Rows near named flat spaces through zero (a row that begins with a name and a colon came from that space)
mone_ribu: [-115   76  -63  -92 -263   70  -18   33 -260   32 -164   96  175  268
  -92  -74  155 -198   63  152  149  130 -240   28   67]
fipu_lup: [ -75  138 -217  -81  128 -121   59  112  -51   40 -236   74  144  238
  -88 -151   83 -138  170   40  325  143 -109   62   17]
mone_ribu: [ -28 -169  148  326   -3  191  152 -133   70 -200  126   26 -161 -335
  -29  506 -394  146 -241   82 -538  -72   91  -74 -197]
mone_ribu: [ 203   29  -40 -176  137 -197   56  170  140  -46  216  -28  -47  -86
   53 -130  -17  257  191  -69  -73  -91  146   32  -64]
zogal_lugi: [ -50   95  -79   24  194  -94  156   33  -44  -82  -92  -53  -61  -22
  -23  -50  -12   42  -45   -5    2  -33   47  -12 -141]
kef_dure: [  99 -103   -5   17    7   48  -66   68  195   89   83 -123 -242 -325
  214  141 -148  211  -47 -217 -221 -181  236   -9  -17]
kef_dure: [ 217  -19  125  -28   40  -81  112   19   15  -91  287  146   88  -74
 -150  -41 -113  191  119  112 -143  -24   16   65  -95]
mone_ribu: [  69   -5   20 -132  -98  -49 -131   35   38   59  169   -8   66  113
    5 -117  180   10  157   41   55   37  -97   -6  132]
zogal_lugi: [-164  -25 -163   38  428  -96  112  103  182 -113 -244   36  -37   35
   25  193 -109  -17   73  -38  107  103   57    9  -72]
mone_ribu: [ -76  130  -18  -29  169 -158  152  -46 -121 -131   14   11  126  193
 -172 -168  160  -39   56  171   49   97 -154   -8 -115]
mone_ribu: [ -54   53   60  -28 -186   59  125  -39 -287 -101 -114  130  162  140
 -132  -46  -17 -108  -66  143   -2   56 -105   46  -91]
fipu_lup: [-122   49  -89 -154  221  -86  -32  137  -27    6 -193   18    5  197
   27 -118  226  -87  102   -9  346   60  -65   10   93]
mone_ribu: [ -88   82 -235   61  112  -83  156   80   73 -184 -275    3   52  117
   21  119 -250 -122  -11  -39   95  106  114  -35  -85]
zogal_lugi: [  98  -18  -80   90   41   70   59  159   51   57   21   -3 -230 -292
   57  174 -194  198  -20  -68 -129 -155  127    3  -55]
zogal_lugi: [ 254   14   61   -5 -133   21  -30   63    4   86  216  -36 -134 -228
   48  -97  -83  185  -37  -92  -69 -200  155    2   20]
kef_dure: [ 140  -25    2  -64 -139  112  -73  192  -79  191  107   59 -157 -189
   26   15   42  179   87   -4  -17 -149  -26   52   76]
lun_refib: [-223   81   25   86  178  -35  163 -148 -206  -66 -110   63  135  164
 -236  -45  173 -115  -24  232   -2  143 -274   25 -153]
mone_ribu: [  27  -16  -41   40  208  -30  -14  114  127  -22   78  -26 -157  -78
   24   92   11  100   45    2   52  -47   27  -60   56]
zogal_lugi: [-197 -184  324  175 -592  470 -197 -242 -343   55   92   50  -25   -8
  -59  319  158 -174 -283  262 -305    8 -347  -98  146]
kef_dure: [-129  -36 -180 -132   79  -40 -155   90  190  128 -253 -124  -52   59
  245    6   76  -85   78 -236  166   40  100   11  110]
fipu_lup: [ -55  -41  -60 -147  -58   62 -183  108   -4  264 -100  -13  -55   -1
  111  -55  218   -3  127  -90  136  -15  -83   71  142]
mone_ribu: [  48   19 -132  -94  209 -148   81  134  130   37   13   22    1  -57
    2  -22  -31  159  215  -40  -49   14   36   86 -101]
zogal_lugi: [-254   35 -115  158  479  -84  220   17   38 -284 -281  115   56  200
 -156  219  -97 -158  -18  162  197  199  -83  -51  -97]
fipu_lup: [ 265  -77  114 -127 -191  -16 -100   67  111  -46  254   70   60  -19
   59  -44 -119   94   89  -55   -8  -53  147    9  119]
fipu_lup: [-184  126 -144   47  311 -133  291   20  -88 -245 -325   30   65  139
  -85   14 -116 -100  -71   44   99   94   40    2 -226]
kef_dure: [-101  -20  216  170  -41   43   41 -301  -82 -151  171 -120   -1  -11
  -75   34   75  -44 -246  125 -278   -5  -80 -117  -98]
zogal_lugi: [ -69  -91   71  179   88   81   50  -78   92 -102   87 -128 -224 -247
   81  273 -119  127 -188  -21 -344 -105   91 -102 -110]
kef_dure: [ 108  -10   43  -75 -256   93  -69   58 -102  109   46    4  -47  -92
   64  -59    0   56  -23  -58  -34 -111   44   31   48]
lun_refib: [ 136   67  -67   51  428 -132  128  151  125  -42  -47    2 -186 -176
   16  -72 -150  147  -36 -144  233 -147  258    7  -53]
kef_dure: [ -81  -27  -35 -424 -212  -24 -273  120  -55  243 -127  -88   60  194
  239 -275  420  -62  192 -168  190   11  -64   86  188]
zogal_lugi: [ 106 -107  246  182 -104  164  -31  -98  -21  -76  290    9 -150 -209
  -42  181  -88  108 -191   93 -218 -132   17  -98   35]
mone_ribu: [  35 -132  -48   65 -214  155 -177   99  183  -34   40   23  -66   -2
  126  324 -177  -61   18  -19   -3   37   42 -103  227]
lun_refib: [ 181   -5   47   29  -50  -49   -5    8  107 -112  233   20   26   -6
  -32    4 -125   58   30   33  -31  -14   77  -57   50]
fipu_lup: [-218  184 -219  -64  315 -215  119  -40  -37   29 -359 -111   95  205
  -10 -268  174 -161   25  -84  257  112  -25   48 -129]
fipu_lup: [  89   91  -65 -204 -389   24 -153   14 -162  261 -166   19  184  153
   64 -354  106 -171   58 -147  282    7    8  120  135]
kef_dure: [ 148    9  160  -13  -13  -49  124  -32 -106 -109  271  155  126    5
 -214  -66  -17  125   81  204 -135    9  -97   48  -98]
lun_refib: [ -66  -80  155  -29 -350  219 -179  -99 -185  157  -13   -2    0    2
   49    1  164  -99 -115   12  -37  -35 -122    8  123]
lun_refib: [-126  -43   11 -124 -291  103 -245  -54  -72  192  -38  -48   86  176
   71  -62  298 -161   70   18   59   91 -214    2  191]
lun_refib: [-205   30   49   53  116   17   78 -115 -165  -47 -135   38   75  132
 -129  -11  151 -125  -69  142   45   95 -186    6  -71]
lun_refib: [ 102 -175   89  106 -397  282 -245  -11   84  189  160  -30 -161 -249
  146  265 -119   54  -81  -77 -216 -114   36  -44  186]
mone_ribu: [  -6    7 -145   29 -130  -11 -124  -26  194   31  -79 -186  -43    8
  202   31 -100 -101  -57 -197   11    6  161  -86   93]
lun_refib: [-109  -46  -91   90  227   51   13   73   98   70 -165  -67 -223 -192
  110  182  -55   69  -64 -117  -20  -75   86   -8  -38]
fipu_lup: [-203   62  -30  115  297  -41  128  -42  -70 -116 -111  -31  -56   71
 -104   55  116  -55  -76  130   47   55 -128  -64  -89]
zogal_lugi: [-106   54  -14  -23  275 -168  102  -74   45 -148  -64  -44   82  144
  -40  -96   72  -55    2   18   64   87    3  -17  -96]
kef_dure: [ -7 -32 -21 123 175   3  15  -3 124 -25   2  17 -60 -63 -22 128 -96  11
 -15   1  28  14  30 -28  12]
kef_dure: [ 204   -5  159  -22 -338  107  -73  -36 -131   77  188  -18  -48 -141
   34 -124  -28   74 -122  -49  -86 -172   89   -1   48]
kef_dure: [-187  -27  -64  -44 -277  144 -111  -22 -118  120 -183  -55   17   79
   92   80  123 -137  -23   -3  -68   58 -139    1   53]
fipu_lup: [ 162   86  -62  -70  -89  -49   71  119  -51  -14   -5  -14  -42  -74
   49 -130 -125   83  -16  -99   40 -118  174   20  -46]
lun_refib: [ -38   31  -43   26 -150   37  -41  -51  -21  -41 -144  -40   58  113
   59  -16  -69 -179 -110  -63  120   39   62  -48   66]
zogal_lugi: [ 186   65  233  124  -39   -3  137 -109 -206 -122  374  146   85  -10
 -324 -112   21   94  -38  304  -86  -34 -164  -20  -65]
lun_refib: [  99  -31  244  -32 -377  109 -184 -132 -119  -65  239  -60   29  107
   33 -116  138 -106 -168   50   27  -60  -21 -127  201]
fipu_lup: [  59    4 -182   59  436 -214  252  209  309 -406  -20   84  -16   26
  -13  272 -404  107  119   16    8   83  230  -69 -124]
kef_dure: [ 222  -72   -4  106  202  -31   14  113  281   76  325 -147 -370 -495
  132  154 -169  420    9 -153 -342 -264  240  -38  -86]
mone_ribu: [ 116  -63   44  -63  -64   23 -121   19   97  183  124  -86 -123 -208
  137  -55   30  154   20 -163 -107 -139  113   40   35]
zogal_lugi: [-246  -24 -275   91   78   73   41  133   68   13 -289   41  -31   53
   13  355  -89  -86  115   68  -37  160 -144   -5  -17]
fipu_lup: [ -94   11  -32 -165  -45   38 -100   66 -132  221 -163    4    0   50
   52 -147  256  -36   78  -52  151   -9 -109   95   60]
zogal_lugi: [  30  -37  174  262  295   -4  197 -104   34 -272  216   55 -101 -146
 -178  207 -172  122 -162  179 -186  -43   20  -98 -142]
lun_refib: [ -23    1 -129   32  185  -76   41   60  144   -7  -49   52   42   34
  -42   86  -76    4  141   18   48   98  -22   27  -15]
lun_refib: [-295  152 -320 -105  705 -340  267  127   89  -82 -364  -30   53  186
  -65  -96  160    6  236   10  172  179  -81   87 -256]
fipu_lup: [ -35 -119  148  156 -175  257 -130  -18  -29  -79   22  -73 -252 -136
  140  271  -72  -47 -305  -29  -38 -141   89 -172  161]
[ 115   22  222   45 -302  142  -60 -112 -252   27  155   52   28    6
 -103 -140   77  -59 -170  102   53  -89  -71  -30   92]	kef_dure
[  53   10  119  136  462 -162   87  -54  176 -224  296  -87 -153  -68
  -84    9   55  148  -59   89  -15  -59   48 -145  -35]	mone_ribu
[  17  111  -63 -127  192 -175   25   55    6    8  -29  -86  -12   76
   29 -264  165   22   53  -74  191  -32   51    5  -13]	fipu_lup
[ -14  -67  -14  166 -305  175 -219 -157  148   89  -97 -215 -121 -108
  255  123 -172 -176 -286 -256  -24  -72  217 -128  162]	fipu_lup
[ -26   39  -73  128  299  -61  205   13   57  -79 -136  -59 -157 -217
   29   78 -213  115 -135 -113  -96 -103  204    8 -220]	mone_ribu
[  98  -68   85   48 -185  104 -141   -6   56   28  200  -39  -91  -78
   54   86   -5   35  -43    6  -69  -67    8  -82  144]	zogal_lugi
[  88   50    8  -27   63  -81  101   41  -43  -33  129   62   41  -12
 -115  -76    7  110   97   95  -54   -6  -47   38  -83]	fipu_lup
[-209   24 -204 -235  134 -156  -25   53   80  133 -228 -112   76  127
  134 -111  227  -13  220 -119  -24  115  -66  101  -84]	zogal_lugi
[ 234   40   72  -37  120  -75   65  121   -5    9  254   10 -147 -199
  -38 -130    1  262   38   -5  -23 -187  101   13  -41]	kef_dure
[ 211   11  -28 -124 -228  -32 -196   36  122  170  115  -82   14  -20
  146 -205    9   11   70 -194  118  -73  146   13  170]	fipu_lup
[ 123  -15  112  -62 -169   22  -21   -6  -77  -19  139   93   97   39
  -63  -74   -5   15   33   65   -2   -7  -24   28   40]	fipu_lup
[ -1 -21 -10  48 204 -66 -11 -16 159 -17  53 -72 -80 -62  40  29  -3  52
  -1 -56  -4 -17  67 -38   1]	kef_dure
[  40   16   80   35 -264   99 -161 -135  -63  149   45 -147  -61  -56
   96 -141   94  -77 -176 -111   16 -103   42  -52  108]	fipu_lup
[  -7  -95  144  -71 -201   65 -117  -64  -17  -69  119   59  123  146
   -6   47   74  -81   26   93  -35   81  -97  -29  118]	lun_refib
[ 210  -32  238  -17 -269   51 -175 -163   -4   66  264 -101  -19  -84
   80 -213   46   10 -167 -115   -9 -151  138  -49  129]	kef_dure
[  24   -3   14 -156 -373  105 -143   15 -157  149 -123   69  145  137
   51 -139   72 -151   27  -52  160   29  -43   76  136]	mone_ribu

Rows near named flat spaces through zero
lorulvosol: [-124  190   17   14  108 -111    7  -13 -107    6 -171  -43   79 -183
   16   23   14  -19  -13   -3  137  -84  -94  -15  -54]
gonusraket: [  50  133  103  125  -46   25   94  -43  165  121   66    8 -116   22
 -138  -15  -62   71    7  -40    4   36   93  148   64]
rafunagir: [ -86  -92  -78   23  -81  198   84  -10   67  -53 -101  -18  -87  -86
 -208  277   61  274  135  143   38   40  -40    5   79]
gudobal: [ 236 -354  -69  176 -231    8   16  -77  105  111    7   63 -240  102
 -123   20 -165  213   54  152   83   93   29   95   67]
gudobal: [   3  224  319  106 -103  157  212  -80  235  189   56  128 -259  258
 -345  -26 -204   80 -165  212 -270  237  111  158  243]
gudobal: [  79   53  -46  -20   73   51  -61  130  123   -7  351    7 -137 -108
   12  -22  116  -11  181 -110  -10  -99  103  140   34]
gudobal: [ -59 -103   20  -84   39   71   95   55   75   10  340   50 -121  186
 -223 -112   38  -31 -161   51 -338   66  326  208  186]
lorulvosol: [  28   23 -105  196  -66   40  -58   24  -35   46 -367  -17   -4 -362
   34  236  -21  333  280  128  413 -117 -350  -81  -89]
lorulvosol: [-118  119   97   29   69   34  100  -57  -97   83  -83 -115  204    2
  -23  -52  -15 -190 -200  -56   -7  -10   -7  -29   63]
gonusraket: [  27 -167  -18   -5 -165  103 -141 -135  -52  -23  -65  -69 -274  -44
 -230  237  -88   64   75  321   -7   49  -30   42  109]
gonusraket: [ -19  132   38  -39   -5  -98   56   29   38  -67 -144  107  -21  -96
   28   53    1  179  151   33  149   -2 -120  -41  -87]
gonusraket: [   2   32   42   72 -136   31   14   79  218   35 -100  129   13  189
  -67    9   11  346   36   12 -173  131  129   37 -173]
lorulvosol: [-132   28   12  -47  119 -153  109  -37 -261  -16 -246    0   35 -119
   66   67  -99  -97  -73  216  226  -10 -344 -199   53]
gonusraket: [ 104   72  101  -77  -16   66 -114   64  173  -12  289  117 -123  135
  -69 -177   55  -59  -13  -76 -326   53  318  177  -16]
gonusraket: [ 131 -106  -15 -156   83   36 -140  168   35  -82  309  161   19   52
  101 -264  152 -162   -7 -119 -259   -1  253   59  -87]
rafunagir: [ 105  172   88  132  -51  121   73   35  276   94  132   86 -100  -17
 -119  -71    4  181   94 -143  -45   -3  163  214   62]
lorulvosol: [ 103   42  -41  243  -72 -119  -29  -73   91  141  -90   10 -259 -104
  -79   60 -156  223  100   74  194  -36  -71  141   13]
gudobal: [-279  116  -72 -176   58   58   11   67  -17 -182  -16  -94   61  -66
  -72  266  180  153  126   40  -56  -48  -13  -43  -26]
gudobal: [ -52  214  180  -50  125 -143  214   74  -34   43  -36  198  -39   46
   48 -139 -130  -21  -81  142   41   64 -203  -73   93]
rafunagir: [ -97  233   64  -46  -10  -14   44   64  127  -78 -147  100  134   59
   48   -2   62  222   56 -108  -78   25   22  -28 -141]
gonusraket: [-144  119   96    7   76 -223  134  -56 -126   64 -166   48   83  140
    1 -167 -163  -41 -287   77  -59   32  -35    0   60]
lorulvosol: [ 110  -54  -11   52  -35  153  -51  -23   88   45  172  -92  105   92
   60  -92   53 -162  -54 -243 -108  -14  157   39   21]
gudobal: [   4  -81   54 -305  126  110 -185  121 -205 -123  280  -91  308   28
  214 -177  215 -548  -96 -126 -207  -46  110 -155  -81]
rafunagir: [ -25  -95 -185  -57  134  -83  -89   29 -184 -131  -79  150 -388 -329
  -53  151  -53  141  174  363  178  -99 -279   -7  155]
rafunagir: [  67 -325 -296 -151    6  -77 -174   65 -105 -272  -76  149 -170 -282
   40  123  140  231  294  122  159  -93  -49  -29 -116]
lorulvosol: [-120   11 -135 -293  295   68  -95   87 -229 -276   72   47  166  -78
  283  -73  190 -353  -73 -135 -149  -86 -113 -242   29]
rafunagir: [-192   74 -115 -185  226    5   41  112 -170 -191  -35   30  115 -166
  148   63  135  -46   46   -3   51 -109 -206 -163   48]
lorulvosol: [ -57  186  147 -207  134 -118   31   32  -52  -76  177   57   30  -23
   -5 -179   59 -237  -66  -59  -95  -28  143   73   17]
gudobal: [   9  414  146   91  160 -155  155  -98   37   53 -157   90  -36 -229
   26 -116  -69  -86   -7 -176  236  -53  -98   49   14]
rafunagir: [ -29 -161 -104 -115  -58  -81  -72   19 -114 -149 -199    7  225    7
  159    9   67   82   41  -36   62  -28  -52 -147 -181]
gudobal: [ -69  -78   32  -26  -85  133   50  -34   61   -6   19   15   20  203
 -172  -26  -17   85 -156   48 -278   86  199   91  114]
rafunagir: [  59 -185  -73   12  -11  -53  -22  -26 -123   11  -35  -85  110  -90
   75   -9   24 -118    4  -35  175  -47  -42  -63  -62]
lorulvosol: [ 100  158  192  113   26   12  211  -99   34  148  -41    7  123   12
   44 -180 -113 -219 -141 -172  136   34  -58  -18  101]
gonusraket: [ -20  110   43   33  -60 -101  144    0   89   15   -5   50 -131   -3
  -57   54 -119  260  120   83  152  -35 -114   89  124]
gudobal: [ 123  295  153   52   84   53   45  113  363  106  455  132 -201  154
  -49 -195   61  -58   23 -250 -279   72  313  228    2]
gonusraket: [ -53  443  269  128  -50   -1   81 -134  241  150  -15  -13 -115  183
 -187  -29 -130   24 -129  -82 -193  110  167  172   43]
gudobal: [   0  -78   76  -65 -103   18  155  -65  199  -40  108  122 -105  314
 -208  -61  -13  104 -124  -25 -298  202  324  120   35]
lorulvosol: [ -25  192   74  286  -88 -193  123 -179   -1  192 -398  -47 -108 -122
 -105  113 -263  240   -2  133  352  -15 -243   49   30]
lorulvosol: [ -88   70  -97  -80   58   15  -46   20   -5 -157 -103   80 -102  -65
   35  136   38  150  109   60  -21  -18 -127  -76    4]
lorulvosol: [ 138   98  146 -145   87  192  151   17  131  -37  465  -12   73   90
   99 -186   92 -410   -9 -336  -86   -2  124   15  202]
gonusraket: [-156  120   14   54   -3   49  202  -95  -29  -12 -270  -42  -55 -178
 -159  267  -53  194   82  153  246    0 -243  -53  134]
gudobal: [ -29 -242   12  -11 -254  188  -44 -151 -101  -30 -314 -145  238  166
  -41  152  -56   26 -104  113  -46   99  -59 -174  -13]
rafunagir: [ -36  174   84 -134  204   76  155  167  -21  -58  140  151  125  -23
  170 -164   62 -143  -20  -83  -35  -30 -145 -111  122]
rafunagir: [-107 -554 -489 -112  -83   54 -330  220 -116 -265 -150   70  -33   44
  102  289  184  501  201  286 -179  -14  -72 -177 -238]
rafunagir: [  74 -204  -54  200 -192   42  110 -202   -3   73 -333  -19  -96  -42
 -153  158 -178  224    2  147  232   64 -141  -12  100]
gudobal: [-159 -158 -133  -66   21 -180   19   22 -283  -78 -274  -24   46  -93
   85  154  -82  140   24  304  234  -63 -355 -188   11]
lorulvosol: [ -79  251   90   15  -36   12  161  -47  197   -8   -2  -81  136   66
  -24   64   69   85   53 -272   30   14  102   40  -61]
gudobal: [  28  -79  -67  154   -4  -76  -15  -30 -114  104 -195  -45   63  -70
   89   -6  -99   20  -51   49  184  -45 -181  -72  -25]
gonusraket: [  26 -205  -49  -18  -64  -20   10 -103  -63  -17   23  -27 -158    7
 -142   58  -66  -14  -32  147   18   30   44   58  115]
gonusraket: [  29  253  204  -55   61   53   64   19  198   66  396   -1   -3  216
  -43 -225   33 -246 -136 -249 -302   43  318  177   87]
rafunagir: [ 137   84  162  197 -134  104   39   14  245  246  194  -66   68  221
  -51 -146  -56  -12  -81 -177 -132   63  220  156  -10]
lorulvosol: [ 259 -217  -44  252 -240  -12   -4   42  263  126 -167  240 -179   98
  -68  -16  -96  472  145   87   43  161   54   63 -200]
gudobal: [ -35  354  227   68  128   75  190   19   83  167  168  -72  170   62
   51 -165  -20 -271 -153 -230  -31  -13    4   25  125]
gonusraket: [-108  368  203   96  128 -192  124 -128 -161  146 -237  -54   29 -201
  -40  -72 -176 -173 -148   69  246  -74 -199   24   98]
lorulvosol: [ 194   14   53  152  -79  -20  -67    9  225  159  320   91 -476  -16
 -250  -50 -111  143  112  132  -69   13  212  351  128]
rafunagir: [  19 -170 -130   13  -82 -111 -224   16 -119    2   11 -116  -93  -62
   33  108  -41   77  110  174   96 -101  -73   23  -55]
gonusraket: [ -28  -40  -75   97   37   70  -52  -18 -105   59 -104 -126  116 -151
   23   52   34  -69  -28  -28  109  -80  -72  -37   -7]
rafunagir: [ 117   61  135  181 -194  -31  -48 -148  153  177    2  -13 -249  184
 -178  -18 -232   96  -70  112  -95   92  107  184   80]
rafunagir: [ -95 -153 -148  -35   20   64  111  -71 -149 -125 -235  -15   47 -109
   20  169  -15   87   18   90  174  -31 -250 -160  136]
gonusraket: [  -4 -186 -120  -64  -70  -28 -295  -31 -131  -80 -100 -151  205  -24
   74   15  137 -104  -22  -85  -77  -51  175  -39 -271]
[ -60   54  -39 -136  143  166   29  163   93 -108  315  152 -306  -78
 -141   85  108   87  143  157 -183    2   26   91  201]	lorulvosol
[ -75  -84   78   86 -155   18  188 -107  -61  108 -242 -179  258  135
  -14  127  -95   17 -101   41  172   81 -155 -158   -7]	lorulvosol
[ -15   46 -113  -19   75   -7 -137   67  -40  -88  -88   15    9 -209
  102   84  114   61  161  -35   99  -89  -92  -62 -138]	lorulvosol
[ -49 -250 -110 -111  -27  146   60  -38  -93 -162 -165   78  111   42
  -20   25   42   61  -80   47  -92   51  -12 -113   84]	rafunagir
[  80 -157 -286   90  -23  -90 -161   73   10  -93 -129   85 -173 -284
   61  133   46  395  309   50  247 -150 -118   52 -111]	gudobal
[  83  -59   55  165 -296  312  -96  -46  389  147  245 -179 -131  285
 -297  207   70  173   73  -76 -318  166  403  205  -67]	lorulvosol
[  85  205  290  -15   35   57  245  -59   71   90   58  120   94  156
   23 -264 -122 -256 -199 -119  -65  109    1  -21  168]	rafunagir
[-178   95  -49   -8   32  -10    7    1 -113  -49 -206  -30  -18 -153
  -56  164  -36  189   52  188  105  -89 -202  -22   91]	gudobal
[ -90  263  -51  119  198 -198  -49   57  -94   56 -195   33  -15 -362
   42  -26   23   85   60  -11  232 -166 -121   65 -114]	rafunagir
[  -1 -105  -25 -115  -35   59  -66   24  -11  -50  240 -147   16   26
   -9   87  102 -133   80  -26  -28  -28   87    7    3]	rafunagir
[   1  -63   78 -131   10    2   -2  -43  -98  -15  158 -106  255  227
  126 -209    3 -365 -240 -172 -177    4  138  -48   47]	gudobal
[ -71 -184  105 -102 -104   -2  216  -92 -163  -39 -282   56  123  115
  -79   45 -121    5 -139  262   73  152 -173 -189   86]	gudobal
[ -71  -20  -79   -9   27  -83   48   74  -39  -60 -193   84    6  -89
   51  119   27  214  117  111  146   10 -187 -123 -112]	gudobal
